z_736: [-10   5  20   1   3   3  -3  -6  12  -2 -14  -7  -3 -11 -10   3   4  -8
  10  -3   5   2   8  -6  14   8  -2   3  -6   2   7  -1  18   3  -2  21
   7  -2  -7]
z_157: [-48 -32  -2  15   3   0   1  41   8  -2  -6  24   7  27  10  -3  -2   6
  12   9   5   6  22   2 -38   3  -1  -3  21  -2   8   4 -12  -9  15  52
 -10  -5   1]
z_588: [ 12  30   4  13   2   6  -8 -11  14  -2 -23  11  -6 -24  -9   7   4 -11
   8  -8   6   0 -13  -4   7   3 -10   2  -5  -7  -1  19   5   5 -10   8
   9   4  -7]
z_318: [  6  -1  -6   7  -5  15 -11 -13  -2   1  -5  11   8  -8 -29  -1   5 -24
  23  -1   8   2  -5   2 -19  22   5   5  10 -17   4  15  -9  -6   4  -3
 -17 -17   5]
z_913: [ 35  -1  -5 -10   1   4  -9  -6   2   1 -39  -3  11 -32   5 -12  -5   2
 -10   3  -4 -13 -13  -2  19   8 -38   0  -2  -1  13  -7   5   1  -6   7
  11  20   5]
z_166: [ -1  23   4  -1  -3   2  -4 -27 -11   1  -9   4 -24  -9 -17  -1  -9 -12
  -4  -7  14 -10  15 -19  15   4   3  15   5  -5  22 -17   5  -5   9  29
   6   4  10]
z_858: [-13   3   5 -23  14  -7 -39 -21   1   1  26  22 -15  37 -21 -17   5   0
  14 -11   0 -29  29  -6 -10 -20  24  -2 -16  25  -1  -9  17  -6  -3  30
  10 -34   0]
z_726: [ 24  10 -31  -2 -39   5 -16 -33   6  -3   9  -2  21   9 -13 -13   6  -8
  -9 -10   1 -12   7  -2 -45  -2 -27   6 -11  13   3  12  11  -4 -11 -12
  -3 -44  -6]
z_664: [-36 -34  20   3  29   2  11  -7   5   0  17 -19 -22   2  -3  -1  -2  -5
   7  10   7  -5   4   2  44 -20  30  -3 -20  20 -12   3  -2   0   3 -16
   4  11   0]
which: [-13   3   5 -23  14  -7 -39 -21   1   1  26  22 -15  37 -21 -17   5   0
  14 -11   0 -29  29  -6 -10 -20  24  -2 -16  25  -1  -9  17  -6  -3  30
  10 -34   0] => z_858
len: [ 24  10 -31  -2 -39   5 -16 -33   6  -3   9  -2  21   9 -13 -13   6  -8
  -9 -10   1 -12   7  -2 -45  -2 -27   6 -11  13   3  12  11  -4 -11 -12
  -3 -44  -6] => 39
which: [ -3  11 -32   5 -12] => z_913
which: [ -5   2 -19  22   5   5  10 -17   4  15] => z_318
count z_166: [16] => 0

z_134: [ -2  -7 -13   5]
z_519: [ 3  0 -3 -1]
z_4: [24 30 20  2]
z_175: [ -8   5   9 -13]
z_754: [-21  19 -48 -14]
z_821: [-1  3  0 -1]
z_963: [ 41 -18  10 -10]
z_707: [  7  -7 -14  11]
z_399: [ 2  1  0 -4]
z_516: [  7  -7 -14  14]
which: [ 3  0 -1] => z_821
where: [-21] => z_754, 1
where: [-2] => z_134, 1

z_831: [ -7   5   9  -3  -4  -3   6   9  11  15  -1  13   9   8   3 -14]
z_594: [ -5  13   6   3 -10  -7   3   4  10   3   5   3   4  11  -1  -5]
z_547: [-42  -4 -35  -1   4  25   5  -1   3 -14  19  46  12  -4  -1  -3]
where: [-35] => z_547, 3
which: [-10  -7   3   4] => z_594
count z_594: [4] => 2
len: [ -5  13   6   3 -10  -7   3] => 7
which: [ -7   5   9  -3  -4  -3   6   9  11  15  -1  13   9   8   3 -14] => z_831
len: [ -5  13   6   3 -10  -7   3   4  10   3   5   3] => 12

z_484: [-23  -8   3  36   6  18   5]
z_525: [-26  17   0  -7  -4   5 -21]
z_640: [  8  16 -37 -16  14   4  -7]
z_915: [  7 -12  -4 -11  37  -5   3]
z_877: [ 13  14 -41  -9  17   9  -1]
where: [37] => z_915, 5
len: [ 8 16] => 2
where: [36] => z_484, 4
len: [-26  17   0] => 3

z_285: [-23  -4  -3 -55  10]
z_505: [-23  -4  -3 -55 -11]
z_287: [-23  -4  -3 -55 -16]
which: [-55 -16] => z_287
which: [-23  -4  -3 -55 -11] => z_505

